Below is a small trained network, with its code and all its weights. Each question gives an input and a class and asks what happens when units are switched off, that is, made to give their printed mean instead of their output.

import numpy as np


def w(rows, s, z=0):
    codes = np.array(rows[::2]) - 128.0
    scale = np.full(codes.shape[1], s)
    scale[-1] = z or s
    return codes * scale


def f(y):
    return np.maximum(y, 0)


def log_softmax(a):
    a = a - a.max(-1, keepdims=True)
    return a - np.log(np.exp(a).sum(-1, keepdims=True))


def net(x, mask):
    res = np.array(x, float).reshape(1, 4) / 4 @ E
    y = f(res @ A[0][:, :-1].T + A[0][:, -1])
    res = res + np.where(mask, y, B[0][:, -1]) @ B[0][:, :-1]
    return log_softmax(res[-1] @ U[:, :-1].T + U[:, -1])


A, B = {}, {}
E = w([
[56,40,124,42],'x0',
[167,123,254,151],'x1',
[236,73,136,109],'x2',
[131,160,151,32],'x3',
],0.0085)
A[0] = w([
[178,23,186,93,223],'n1',
[198,53,165,91,253],'n2',
[185,189,230,102,171],'n3',
[162,86,2,99,190],'n4',
[27,255,144,77,211],'n5',
[146,89,43,106,160],'n6',
[208,176,152,191,164],'n7',
[59,169,160,53,219],'n8',
],0.0083,0.0043)
B[0] = w([
[82,211,170,40,252],'n1',
[96,225,220,68,254],'n2',
[209,128,254,115,217],'n3',
[26,247,181,44,244],'n4',
[211,95,45,83,248],'n5',
[55,210,179,4,206],'n6',
[118,94,153,235,217],'n7',
[143,90,100,52,233],'n8',
],0.0078,0.0071)
U = w([
[149,209,49,158,246],'0',
[70,17,82,108,67],'1',
[97,85,154,254,152],'2',
[44,218,187,42,108],'3',
[235,132,181,157,5],'4',
[215,53,62,72,88],'5',
],0.0078,0.002)

Each question gives the input, the list of numbers given to net, and the class t.
The units are the neurons (one row each of A and B). Each row of codes is followed by its name. A weight is (code - 128) times the scale printed after its matrix; where a second scale follows, it is the last column's (A, B and U).
mask holds one flag per neuron, in row order. A switched-off neuron (its flag False) gives its mean, the last column of its row in B, instead of its output. The means were averaged over made-up inputs and are rounded, as every weight is.
A unit's drop is (log p(t) with every unit on - log p(t) with that unit switched off) / (log p(t) with every unit on - log p(t) with every unit switched off).
The circuit of an input: a set's keep is (log p(t) with only the set's units on - log p(t) with every unit switched off) / (log p(t) with every unit on - log p(t) with every unit switched off). Starting from all 8 units, units are removed one at a time, each time the one whose removal leaves the highest keep (on an exact tie, the one counted first), for as long as the keep stays at least 0.8.
circuit, biggest first: the units of the circuit, biggest drop first
unit that matters most: the unit with the biggest drop
k most important neurons: the k neurons with the biggest drops, biggest first
drop of u: that unit's drop, to one decimal
input [-8,-5,2,6], class 0: circuit, biggest first	(n2 n1)
input [-7,0,8,-8], class 2: 2 most important neurons	(n7 n5)
input [-7,5,-4,0], class 4: unit that matters most	n3
input [-7,-7,-3,0], class 0: circuit, biggest first	(n2 n1)
input [4,5,-5,-5], class 1: circuit, biggest first	(n4 n2 n6)
input [1,-6,-6,5], class 5: circuit, biggest first	(n5 n2)
input [-8,5,3,-8], class 2: 2 most important neurons	(n7 n5)
input [-3,3,3,0], class 4: 4 most important neurons	(n4 n6 n3 n7)
input [-4,-6,-4,6], class 5: 3 most important neurons	(n5 n2 n1)
input [-3,8,-3,8], class 4: 2 most important neurons	(n3 n4)
input [3,4,-3,-8], class 2: 2 most important neurons	(n4 n6)
input [5,2,-4,7], class 5: 2 most important neurons	(n5 n4)
input [-3,3,-6,-1], class 0: drop of n5	0.1
input [-5,6,0,-4], class 4: drop of n7	-0.3
input [-8,-3,2,-6], class 2: unit that matters most	n7
input [3,7,-6,-5], class 1: drop of n4	0.3
input [-8,-2,1,-4], class 2: drop of n7	0.2
